Here is a tiny trained network, its code and every weight. The questions are about switching its units off for an input and a target symbol, where a switched-off unit gives its printed mean instead of its output.

import numpy as np


def w(rows, s, z=0):
    codes = np.array(rows[::2]) - 128.0
    scale = np.full(codes.shape[1], s)
    scale[-1] = z or s
    return codes * scale


def f(y):
    return np.maximum(y, 0)


def softmax(a):
    e = np.exp(a - a.max(-1, keepdims=True))
    return e / e.sum(-1, keepdims=True)


def log_softmax(a):
    a = a - a.max(-1, keepdims=True)
    return a - np.log(np.exp(a).sum(-1, keepdims=True))


def net(x, mask):
    ids = ['αγηλμστψ'.index(c) for c in x.split()]
    T = len(ids)
    res = E[ids] + P[:T]
    r = res
    for j in range(2):
        rows = slice(3 * j, 3 * j + 3)
        q, k, v = (r @ M[0][rows].T for M in (Q, K, V))
        z = softmax(np.where(np.tri(T) > 0, q @ k.T / 3**0.5, -1e9)) @ v
        o = O[0][rows]
        res = res + np.where(mask[j], z, o[:, -1]) @ o[:, :-1]
    y = f(res @ A[0][:, :-1].T + A[0][:, -1])
    res = res + np.where(mask[2:14], y, B[0][:, -1]) @ B[0][:, :-1]
    return log_softmax(res[-1] @ U[:, :-1].T + U[:, -1])


Q, K, V, O, A, B = {}, {}, {}, {}, {}, {}
E = w([
[124,177,118,138],'α',
[135,248,207,237],'γ',
[28,76,140,248],'η',
[130,69,244,115],'λ',
[83,113,127,100],'μ',
[191,169,193,109],'σ',
[134,82,40,120],'τ',
[167,70,169,92],'ψ',
],0.016)
P = w([
[50,118,96,1],'0',
[121,155,90,80],'1',
[165,100,81,143],'2',
[156,167,199,154],'3',
[134,163,90,67],'4',
[187,87,64,168],'5',
[156,161,209,151],'6',
[133,163,94,65],'7',
[177,54,51,184],'8',
[164,164,222,149],'9',
],0.012)
Q[0] = w([
[124,99,224,167],'head 0',
[168,137,63,164],'head 0',
[253,52,92,233],'head 0',
[161,140,115,229],'head 1',
[211,100,118,173],'head 1',
[154,141,193,115],'head 1',
],0.011)
K[0] = w([
[2,81,157,29],'head 0',
[98,137,124,212],'head 0',
[144,76,41,192],'head 0',
[75,170,116,131],'head 1',
[29,80,123,157],'head 1',
[113,153,145,34],'head 1',
],0.01)
V[0] = w([
[118,190,44,157],'head 0',
[60,125,39,146],'head 0',
[62,62,213,185],'head 0',
[55,122,96,254],'head 1',
[96,174,192,49],'head 1',
[89,187,150,144],'head 1',
],0.0085)
O[0] = w([
[197,194,8,149,72],'head 0',
[150,72,155,204,202],'head 0',
[9,1,200,150,251],'head 0',
[65,81,126,206,204],'head 1',
[92,172,156,45,230],'head 1',
[92,219,151,95,206],'head 1',
],0.0091,0.003)
A[0] = w([
[142,195,89,122,84],'neuron 0',
[156,86,94,148,2],'neuron 1',
[97,157,29,79,5],'neuron 2',
[115,65,73,44,58],'neuron 3',
[115,131,171,203,9],'neuron 4',
[145,114,74,86,9],'neuron 5',
[183,173,164,127,39],'neuron 6',
[24,96,57,53,6],'neuron 7',
[228,92,217,175,32],'neuron 8',
[194,46,130,108,197],'neuron 9',
[169,6,27,26,51],'neuron 10',
[136,76,101,68,119],'neuron 11',
],0.011,0.0072)
B[0] = w([
[127,222,138,182,184],'neuron 0',
[103,164,137,65,157],'neuron 1',
[165,234,88,94,155],'neuron 2',
[131,13,138,118,171],'neuron 3',
[180,134,133,39,254],'neuron 4',
[96,149,134,152,139],'neuron 5',
[202,49,104,103,182],'neuron 6',
[113,183,63,102,178],'neuron 7',
[58,114,4,147,219],'neuron 8',
[139,186,190,135,222],'neuron 9',
[194,12,101,172,189],'neuron 10',
[54,16,135,135,176],'neuron 11',
],0.011,0.008)
U = w([
[139,141,61,114,124],'α',
[135,153,216,195,196],'γ',
[12,80,62,255,178],'η',
[115,85,197,83,1],'λ',
[126,84,37,78,137],'μ',
[213,113,153,55,56],'σ',
[164,67,10,191,128],'τ',
[204,53,168,113,112],'ψ',
],0.0083,0.0062)

Each question gives the input, a string of symbols that net reads in full, and the target symbol t.
The units are the heads (3 rows each of Q, K, V and O) and the neurons (one row each of A and B). Each row of codes is followed by its name. A weight is (code - 128) times the scale printed after its matrix; where a second scale follows, it is the last column's (O, A, B and U).
mask holds one flag per unit, heads first, then neurons. A switched-off unit (its flag False) gives its mean, the last column of its rows in O or B, instead of its output. The means were averaged over made-up inputs and are rounded, as every weight is.
A unit's drop is (log p(t) with every unit on - log p(t) with that unit switched off) / (log p(t) with every unit on - log p(t) with every unit switched off).
The circuit of an input: a set's keep is (log p(t) with only the set's units on - log p(t) with every unit switched off) / (log p(t) with every unit on - log p(t) with every unit switched off). Starting from the 12 units with the biggest drops (on a tie, the unit counted first), units are removed one at a time, each time the one whose removal leaves the highest keep (on an exact tie, the one counted first), for as long as the keep stays at least 0.8.
circuit, biggest first: the units of the circuit, biggest drop first
unit that matters most: the unit with the biggest drop
top k neurons: the k neurons with the biggest drops, biggest first
which heads matter: for each layer, one digit per head in row order, 1 if its drop is at least 0.15 and else 0, layers parted by /
drop when u is switched off: that unit's drop, to one decimal
input μ σ σ, target σ: unit that matters most : head 1
input λ τ λ η γ σ μ, target λ: which heads matter : 10
input γ λ γ γ ψ η η α σ, target η: which heads matter : 00
input τ λ η γ σ α μ μ α ψ, target τ: top 3 neurons : [neuron 8; neuron 4; neuron 6]
input τ σ γ λ α η α γ η σ, target τ: circuit, biggest first : [neuron 8; head 0]
input λ σ μ μ α, target α: top 2 neurons : [neuron 0; neuron 2]
input η γ ψ τ, target η: top 2 neurons : [neuron 4; neuron 6]
input γ τ ψ γ μ γ τ η μ τ, target γ: circuit, biggest first : [neuron 8; neuron 10; neuron 4]
input ψ τ λ γ σ γ η τ λ, target τ: top 3 neurons : [neuron 8; neuron 11; neuron 0]
input η λ α, target η: which heads matter : 01
input λ γ ψ ψ, target λ: which heads matter : 11
input τ τ η σ α γ γ λ ψ η, target τ: which heads matter : 10
input α λ η γ α, target α: top 2 neurons : [neuron 2; neuron 7]
input λ μ η η λ α, target η: circuit, biggest first : [head 1]
input η τ λ τ η γ η τ, target τ: circuit, biggest first : [neuron 10; head 0]
input γ μ η γ ψ γ λ τ, target τ: top 2 neurons : [neuron 10; neuron 4]
input η η τ α μ σ, target τ: top 3 neurons : [neuron 8; neuron 11; neuron 0]
input λ τ γ τ γ ψ σ ψ γ, target τ: top 3 neurons : [neuron 6; neuron 9; neuron 8]
input η η α γ η μ, target η: drop when head 0 is switched off : 0.0
input λ μ η ψ ψ γ, target η: circuit, biggest first : [head 0]
input γ μ ψ γ λ α τ ψ λ η, target γ: drop when neuron 8 is switched off : 0.4
input γ ψ η ψ γ λ, target η: drop when head 0 is switched off : 0.1
